Below are the code and all the weights of a small trained network. Each question names an input and a class and asks about switching units off, where a switched-off unit gives its printed mean instead of its output.

import numpy as np


def w(rows, s, z=0):
    codes = np.array(rows[::2]) - 128.0
    scale = np.full(codes.shape[1], s)
    scale[-1] = z or s
    return codes * scale


def norm(h):
    return h / np.sqrt((h * h).mean(-1, keepdims=True) + 1e-5)


def f(y):
    return np.maximum(y, 0)


def log_softmax(a):
    a = a - a.max(-1, keepdims=True)
    return a - np.log(np.exp(a).sum(-1, keepdims=True))


def net(x, mask):
    res = np.array(x, float).reshape(1, 3) / 4 @ E
    u = 0
    for l in range(4):
        y = f(norm(res) @ A[l][:, :-1].T + A[l][:, -1])
        res = res + np.where(mask[u : u + 10], y, B[l][:, -1]) @ B[l][:, :-1]
        u += 10
    return log_softmax(norm(res)[-1] @ U[:, :-1].T + U[:, -1])


A, B = {}, {}
E = w([
[57,202,135,250,214,93,182],'x0',
[79,254,136,121,100,169,118],'x1',
[112,108,152,182,19,86,132],'x2',
],0.0085)
A[0] = w([
[113,133,141,195,138,117,145,15],'0.n1',
[134,250,124,89,82,144,141,158],'0.n2',
[134,101,104,121,176,156,137,82],'0.n3',
[106,154,125,88,110,135,140,69],'0.n4',
[118,115,115,139,58,102,120,95],'0.n5',
[120,154,114,159,233,120,129,53],'0.n6',
[132,153,129,199,150,111,135,88],'0.n7',
[98,101,131,173,171,105,136,2],'0.n8',
[134,135,126,155,151,112,168,42],'0.n9',
[132,140,131,45,195,151,127,187],'0.n10',
],0.015,0.0023)
B[0] = w([
[93,70,56,140,124,74,82,186],'0.n1',
[65,111,159,71,114,196,22,245],'0.n2',
[159,117,179,98,113,48,94,170],'0.n3',
[196,134,151,141,170,116,78,161],'0.n4',
[151,107,225,133,121,141,176,184],'0.n5',
[174,159,252,94,165,204,175,228],'0.n6',
[83,199,87,173,106,67,167,199],'0.n7',
[181,55,124,140,130,182,80,182],'0.n8',
[183,124,141,145,114,151,63,166],'0.n9',
[116,152,14,181,141,71,89,224],'0.n10',
],0.016,0.011)
A[1] = w([
[122,117,49,139,137,70,188,95],'1.n1',
[105,105,172,73,177,98,191,103],'1.n2',
[109,111,71,43,175,61,99,37],'1.n3',
[129,141,110,130,117,141,138,58],'1.n4',
[3,216,102,103,110,44,142,113],'1.n5',
[224,170,103,138,105,49,218,225],'1.n6',
[41,153,157,18,180,241,219,90],'1.n7',
[91,207,84,176,136,189,59,172],'1.n8',
[86,226,135,135,9,132,132,85],'1.n9',
[141,166,108,99,103,137,197,2],'1.n10',
],0.011,0.0021)
B[1] = w([
[168,178,185,220,143,105,161,154],'1.n1',
[171,105,87,51,89,101,104,144],'1.n2',
[135,129,79,182,118,129,89,189],'1.n3',
[122,88,106,99,146,131,123,128],'1.n4',
[73,118,134,94,78,25,166,164],'1.n5',
[190,93,55,110,102,206,219,173],'1.n6',
[190,253,150,162,56,164,156,183],'1.n7',
[60,149,78,43,108,102,174,255],'1.n8',
[90,35,197,157,205,91,109,169],'1.n9',
[130,90,116,158,177,139,131,128],'1.n10',
],0.015,0.0084)
A[2] = w([
[169,148,98,181,138,85,138,71],'2.n1',
[175,126,62,143,149,127,214,110],'2.n2',
[129,91,26,245,113,136,165,5],'2.n3',
[161,56,154,75,226,209,253,55],'2.n4',
[78,122,190,69,148,194,125,108],'2.n5',
[153,152,97,140,154,67,137,6],'2.n6',
[5,57,94,172,110,107,167,126],'2.n7',
[153,60,136,115,129,92,190,130],'2.n8',
[155,136,38,122,188,204,85,93],'2.n9',
[160,82,97,170,93,123,157,109],'2.n10',
],0.013,0.0022)
B[2] = w([
[196,105,111,87,109,161,124,205],'2.n1',
[199,100,179,181,149,137,99,200],'2.n2',
[206,135,63,175,217,130,223,249],'2.n3',
[64,82,141,16,65,154,82,210],'2.n4',
[232,135,123,141,182,45,172,255],'2.n5',
[109,131,165,148,87,183,163,169],'2.n6',
[144,114,5,85,171,185,44,202],'2.n7',
[109,231,116,124,140,155,165,204],'2.n8',
[15,76,134,153,147,88,145,224],'2.n9',
[161,191,98,141,131,111,176,224],'2.n10',
],0.015,0.0071)
A[3] = w([
[123,123,146,77,129,83,109,113],'3.n1',
[155,151,147,143,111,72,138,61],'3.n2',
[85,118,144,119,40,178,177,31],'3.n3',
[133,100,219,189,85,83,87,144],'3.n4',
[5,71,53,169,117,71,48,3],'3.n5',
[147,56,228,141,144,171,80,13],'3.n6',
[109,208,141,176,199,133,77,154],'3.n7',
[126,115,51,107,137,122,114,124],'3.n8',
[167,107,101,235,125,98,139,42],'3.n9',
[102,154,155,105,84,113,64,77],'3.n10',
],0.016,0.0024)
B[3] = w([
[115,150,121,169,115,177,135,201],'3.n1',
[98,151,131,106,154,154,115,157],'3.n2',
[123,88,93,101,69,118,104,159],'3.n3',
[129,113,142,107,172,168,102,175],'3.n4',
[97,126,93,110,137,38,6,255],'3.n5',
[139,110,192,163,171,156,96,213],'3.n6',
[111,131,158,140,73,70,165,211],'3.n7',
[84,99,152,161,134,107,106,215],'3.n8',
[92,138,67,140,144,175,193,221],'3.n9',
[179,77,106,154,168,137,161,210],'3.n10',
],0.027,0.0096)
U = w([
[155,142,31,193,176,164,219,179],'0',
[173,104,227,139,182,207,85,255],'1',
[64,133,93,129,142,45,18,203],'2',
[107,255,198,123,93,73,192,25],'3',
[153,95,109,43,5,172,145,25],'4',
],0.014,0.0016)

Each question gives the input, the list of numbers given to net, and the class t.
The units are the neurons (one row each of A and B). Each row of codes is followed by its name. A weight is (code - 128) times the scale printed after its matrix; where a second scale follows, it is the last column's (A, B and U).
mask holds one flag per neuron, layer by layer. A switched-off neuron (its flag False) gives its mean, the last column of its row in B, instead of its output. The means were averaged over made-up inputs and are rounded, as every weight is.
A unit's drop is (log p(t) with every unit on - log p(t) with that unit switched off) / (log p(t) with every unit on - log p(t) with every unit switched off).
The circuit of an input: a set's keep is (log p(t) with only the set's units on - log p(t) with every unit switched off) / (log p(t) with every unit on - log p(t) with every unit switched off). Starting from the 12 units with the biggest drops (on a tie, the unit counted first), units are removed one at a time, each time the one whose removal leaves the highest keep (on an exact tie, the one counted first), for as long as the keep stays at least 0.8.
units of the circuit, in order: the units of the circuit, biggest drop first
unit that matters most: the unit with the biggest drop
k most important neurons: the k neurons with the biggest drops, biggest first
top k neurons in layer l: the k neurons of layer l with the biggest drops, biggest first
drop of u: that unit's drop, to one decimal
input [1,-5,-6], class 1: units of the circuit, in order -> (0.n6)
input [8,-8,1], class 0: 2 most important neurons -> (0.n7 0.n1)
input [8,1,0], class 3: top 3 neurons in layer 0 -> (0.n6 0.n7 0.n10)
input [-7,0,0], class 0: 2 most important neurons -> (0.n2 0.n6)
input [7,0,-1], class 1: 2 most important neurons -> (0.n6 0.n2)
input [0,4,1], class 1: 2 most important neurons -> (0.n10 0.n2)
input [-5,-6,8], class 4: 2 most important neurons -> (0.n2 0.n10)
input [-4,0,2], class 4: 2 most important neurons -> (0.n2 0.n6)
input [0,-7,3], class 4: top 3 neurons in layer 0 -> (0.n2 0.n10 0.n7)
input [0,-3,8], class 4: 4 most important neurons -> (0.n2 0.n5 0.n10 2.n4)
input [6,2,0], class 3: top 3 neurons in layer 0 -> (0.n6 0.n10 0.n7)
input [-5,-3,1], class 4: 3 most important neurons -> (0.n2 0.n1 0.n10)
input [1,4,-4], class 3: top 2 neurons in layer 0 -> (0.n6 0.n1)
input [-3,-1,6], class 4: unit that matters most -> 0.n2
input [-5,-5,-1], class 0: 2 most important neurons -> (0.n2 0.n6)
input [-8,0,4], class 4: drop of 0.n6 -> 0.1
input [-5,-2,5], class 4: drop of 0.n2 -> 1.3
input [-2,4,1], class 1: drop of 0.n10 -> 0.3
